Here is a tiny trained network, its code and every weight. The questions are about switching its units off for an input and a class, where a switched-off unit gives its printed mean instead of its output.

import numpy as np


def w(rows, s, z=0):
    codes = np.array(rows[::2]) - 128.0
    scale = np.full(codes.shape[1], s)
    scale[-1] = z or s
    return codes * scale


def norm(h):
    return h / np.sqrt((h * h).mean(-1, keepdims=True) + 1e-5)


def f(y):
    return y / 2 * (1 + np.tanh(0.7978845608 * (y + 0.044715 * y**3)))


def log_softmax(a):
    a = a - a.max(-1, keepdims=True)
    return a - np.log(np.exp(a).sum(-1, keepdims=True))


def net(x, mask):
    res = np.array(x, float).reshape(1, 6) / 4 @ E
    u = 0
    for l in range(4):
        y = f(norm(res) @ A[l][:, :-1].T + A[l][:, -1])
        res = res + np.where(mask[u : u + 7], y, B[l][:, -1]) @ B[l][:, :-1]
        u += 7
    return log_softmax(norm(res)[-1] @ U[:, :-1].T + U[:, -1])


A, B = {}, {}
E = w([
[124,124,108,128,139,135,84,100],'x0',
[176,49,172,78,93,88,145,81],'x1',
[127,126,126,127,130,130,120,124],'x2',
[130,129,132,126,129,131,131,128],'x3',
[157,254,83,53,71,122,138,137],'x4',
[90,190,175,120,210,62,90,130],'x5',
],0.0072)
A[0] = w([
[53,129,93,122,125,167,125,223,249],'0.n1',
[104,86,213,81,48,151,142,73,66],'0.n2',
[158,87,44,168,180,145,158,71,147],'0.n3',
[170,101,69,87,223,146,87,107,128],'0.n4',
[120,62,3,182,151,235,146,126,149],'0.n5',
[97,179,230,193,126,159,73,157,100],'0.n6',
[210,90,70,112,163,55,73,115,116],'0.n7',
],0.0057,0.002)
B[0] = w([
[90,122,169,127,103,197,131,172,196],'0.n1',
[53,93,115,142,94,109,125,141,180],'0.n2',
[26,149,160,69,158,196,169,144,167],'0.n3',
[107,142,151,191,84,87,184,211,148],'0.n4',
[137,119,225,160,112,141,117,109,252],'0.n5',
[60,75,79,151,66,2,149,103,159],'0.n6',
[158,100,147,95,100,153,141,87,154],'0.n7',
],0.0064,0.0041)
A[1] = w([
[91,181,139,80,149,70,139,98,43],'1.n1',
[151,188,73,56,245,74,100,162,168],'1.n2',
[153,172,120,196,101,254,101,93,236],'1.n3',
[130,92,164,173,161,99,126,66,5],'1.n4',
[127,247,149,143,107,170,118,136,120],'1.n5',
[200,127,193,125,127,90,106,81,242],'1.n6',
[113,163,99,40,96,92,136,83,233],'1.n7',
],0.0068,0.0016)
B[1] = w([
[114,172,134,129,140,142,131,91,172],'1.n1',
[84,63,254,108,101,161,141,139,204],'1.n2',
[163,117,126,74,119,121,136,200,252],'1.n3',
[155,110,117,77,153,108,87,188,174],'1.n4',
[203,109,155,104,145,163,50,120,224],'1.n5',
[149,210,85,93,184,57,156,83,206],'1.n6',
[84,97,110,131,66,147,149,113,245],'1.n7',
],0.0082,0.004)
A[2] = w([
[41,221,128,232,199,43,120,129,22],'2.n1',
[63,12,124,184,106,133,150,122,96],'2.n2',
[184,3,172,209,114,172,124,107,76],'2.n3',
[95,117,114,158,149,198,212,184,85],'2.n4',
[119,103,176,161,130,43,148,38,152],'2.n5',
[48,151,168,222,165,81,138,158,83],'2.n6',
[193,158,22,153,151,181,85,199,5],'2.n7',
],0.0064,0.0012)
B[2] = w([
[177,76,112,186,135,145,133,100,214],'2.n1',
[151,139,142,117,98,144,109,90,244],'2.n2',
[125,246,131,137,131,77,150,113,254],'2.n3',
[99,146,129,85,141,131,42,108,173],'2.n4',
[187,180,124,119,137,133,91,160,242],'2.n5',
[153,71,98,154,118,198,93,126,221],'2.n6',
[199,168,136,119,140,151,121,81,156],'2.n7',
],0.011,0.0034)
A[3] = w([
[22,135,181,142,118,147,79,172,127],'3.n1',
[47,144,178,186,131,215,92,181,144],'3.n2',
[115,2,27,106,22,104,187,145,99],'3.n3',
[122,57,178,106,196,57,143,193,135],'3.n4',
[48,195,131,159,73,197,110,106,106],'3.n5',
[184,102,112,125,195,51,94,171,5],'3.n6',
[120,155,203,75,122,115,169,46,148],'3.n7',
],0.0081,0.003)
B[3] = w([
[67,198,55,41,132,61,244,121,199],'3.n1',
[92,56,220,137,175,35,248,184,252],'3.n2',
[2,100,51,181,220,233,155,139,209],'3.n3',
[99,217,22,110,124,173,60,147,151],'3.n4',
[72,103,125,37,199,137,128,194,207],'3.n5',
[66,132,75,25,199,139,145,186,159],'3.n6',
[149,136,84,237,87,95,100,57,254],'3.n7',
],0.0076,0.0056)
U = w([
[28,148,207,82,149,86,206,177,230],'0',
[165,204,136,169,49,72,96,14,239],'1',
[164,19,161,235,181,150,104,135,80],'2',
[152,169,39,78,223,109,43,143,3],'3',
[247,155,162,94,70,226,100,191,4],'4',
[33,125,32,146,97,214,160,85,117],'5',
],0.014,0.0018)

Each question gives the input, the list of numbers given to net, and the class t.
The units are the neurons (one row each of A and B). Each row of codes is followed by its name. A weight is (code - 128) times the scale printed after its matrix; where a second scale follows, it is the last column's (A, B and U).
mask holds one flag per neuron, layer by layer. A switched-off neuron (its flag False) gives its mean, the last column of its row in B, instead of its output. The means were averaged over made-up inputs and are rounded, as every weight is.
A unit's drop is (log p(t) with every unit on - log p(t) with that unit switched off) / (log p(t) with every unit on - log p(t) with every unit switched off).
The circuit of an input: a set's keep is (log p(t) with only the set's units on - log p(t) with every unit switched off) / (log p(t) with every unit on - log p(t) with every unit switched off). Starting from the 12 units with the biggest drops (on a tie, the unit counted first), units are removed one at a time, each time the one whose removal leaves the highest keep (on an exact tie, the one counted first), for as long as the keep stays at least 0.8.
circuit, biggest first: the units of the circuit, biggest drop first
top k neurons: the k neurons with the biggest drops, biggest first
top k neurons in layer l: the k neurons of layer l with the biggest drops, biggest first
input [2,8,3,-6,0,-6], class 1: circuit, biggest first	(2.n3)
input [4,-6,7,-7,-3,1], class 2: top 3 neurons	(0.n6 2.n1 2.n6)
input [1,1,-1,-7,-7,-1], class 1: circuit, biggest first	(2.n3 2.n2)
input [8,3,0,-5,6,0], class 5: top 2 neurons	(1.n7 0.n5)
input [8,-1,-5,-6,2,8], class 0: top 2 neurons	(1.n2 0.n5)
input [-2,1,-4,-6,-8,2], class 3: circuit, biggest first	(1.n4 3.n4)
input [2,5,3,1,0,8], class 3: circuit, biggest first	(2.n3 3.n4)
input [-4,6,-7,-4,0,-8], class 1: top 2 neurons	(2.n3 2.n6)
input [-2,-6,0,-2,1,-8], class 4: top 3 neurons in layer 1	(1.n3 1.n5 1.n2)
input [-2,1,-5,2,5,3], class 1: top 4 neurons	(3.n7 0.n3 1.n5 0.n2)
input [-6,6,-1,3,6,0], class 5: top 2 neurons in layer 0	(0.n5 0.n2)
input [1,7,-4,7,1,-5], class 5: top 4 neurons	(3.n3 0.n5 1.n2 1.n5)
input [5,8,-1,8,0,-2], class 1: top 3 neurons	(1.n3 2.n5 2.n6)
input [-3,-1,1,7,-5,7], class 2: circuit, biggest first	(2.n6)
input [-6,-6,5,-8,-1,1], class 2: top 2 neurons in layer 1	(1.n2 1.n7)
input [-8,-4,-2,5,-1,1], class 2: top 4 neurons	(0.n6 1.n2 2.n1 2.n6)
input [-6,1,8,8,-8,4], class 3: top 3 neurons	(1.n4 3.n4 3.n6)
input [3,1,-3,-8,-2,2], class 3: top 3 neurons	(1.n4 0.n7 0.n1)
input [4,-5,-4,5,0,-1], class 0: top 3 neurons in layer 0	(0.n1 0.n5 0.n6)
input [0,-2,5,5,2,-8], class 4: circuit, biggest first	(1.n3)
